[-22  22  14 -13  -2 -17  -3   4   5  33  19 -20  10 -19 -29 -31 -10   5
  12 -38  27  -8 -27  18 -44 -13  -9 -11  30 -18   9  60 -22 -26   7 -14]  <88>
[-37  10  20  59  19 -22 -50 -32  -7 -15 -38 -80 -13  24 -21  32   0 -28
 -37 -53  14   7  -7 -37 -20  33 -25 -51 -20   3  -3  30 -23 -26   9 -36]  <113>
[-11  26   9 -45 -20 -10 -12  24  13  50  46  19  20  -9 -27 -58 -14  17
  38 -19  24 -20 -32  41 -47 -37   0  17  51 -22  15  15 -17 -12   9  -1]  <73>
q: [-11  26   9 -45 -20 -10 -12  24  13  50  46  19  20  -9 -27 -58 -14  17
  38 -19  24 -20 -32  41 -47 -37   0  17  51 -22  15  15 -17 -12   9  -1]  <73>
where: [59]  <113>, 4

[ 64  15 -33 -48 -63  60  54 -46 -61 -28 -64 -41 -55 -50  53 -31 -53]  <77>
[ 72 -40 -57 -45   1   0 -55  58 -52 -19 -71   2 -56 -48  56 -17 -26]  <76>
[-59 -54  56   1  52 -60 -58  58  50  57  53  72  50  31 -78  47  49]  <176>
[  1 -45  58 -57 -79   0 -55  72  44  52 -43  42 -56 -70 -14  58  52]  <72>
[ 24  21 -47 -28 -58  56  61 -54 -72 -46 -31 -38  -7 -47  49 -55 -58]  <157>
[ 62  61 -34  -8 -24  56  30 -46 -34 -27 -55 -42 -56 -55  57 -55 -53]  <84>
[-11 -63  53 -38 -19 -54 -80  63  30  36  19  68 -23 -35 -74  60  57]  <5>
[-25  50 -69  55  68  58  55 -57 -39 -31  47 -71  31  44  53 -47 -79]  <121>
where: [-78]  <176>, 15
q: [-11 -63  53 -38 -19 -54 -80  63  30  36  19  68 -23 -35 -74  60  57]  <5>
where: [-8]  <84>, 4
q: [  1 -45  58 -57 -79   0 -55  72]  <72>

[-5 31 18 17]  <54>
[ 23  66  44 -15]  <117>
[ -5  -4  -9 -16]  <40>
[-37  66  44  62]  <37>
[-19  24  22  23]  <20>
[ 5  3 67 -3]  <47>
where: [22]  <20>, 3
where: [-16]  <40>, 4
q: [22 23]  <20>
where: [24]  <20>, 2
where: [17]  <54>, 4

[ 10 -39 -64 -38 -44  22   4  36   0 -26 -56 -25   1 -42   0]  <35>
[ 18 -64   7 -38  51  26  18 -12  13  26  -3  -2  -5  16  -6]  <108>
[ 10 -29 -38  26  -2   3  31  18 -37  -1  30  28 -43  64 -17]  <110>
q: [ 10 -39 -64 -38 -44  22   4  36   0 -26 -56 -25   1 -42   0]  <35>
q: [ 10 -29 -38  26  -2   3  31  18 -37  -1  30  28 -43  64 -17]  <110>
where: [-5]  <108>, 13
where: [22]  <35>, 6
where: [3]  <110>, 6

[  2   8   1  -2  -1 -52  -1  -3  -2  -3  -3   0  -6   3  -1] = <12>
[  9  -1  -3 -15  -2  -5   8   5   0  11   3  -1  -4  -1  -6] = <42>
[  9  -1  -3 -15  -2  -5   8   5   0  11   3  -1  -4  -1  -3] = <60>
[ 0 -1  5 -3 -3  0 12 -2  3  1  4 10  3 -6  1] = <86>
[ 24  22 -68  57  66 -57 -59  65 -62  46 -57 -53 -36  40 -52] = <140>
[  9  -1  -3   2  -2  -5   8   5   0  11   3  -1  -4 -53  -6] = <145>
q: [ 24  22 -68  57  66 -57 -59  65 -62  46 -57 -53 -36  40 -52]  <140>
both <140> <12>:   [-52]

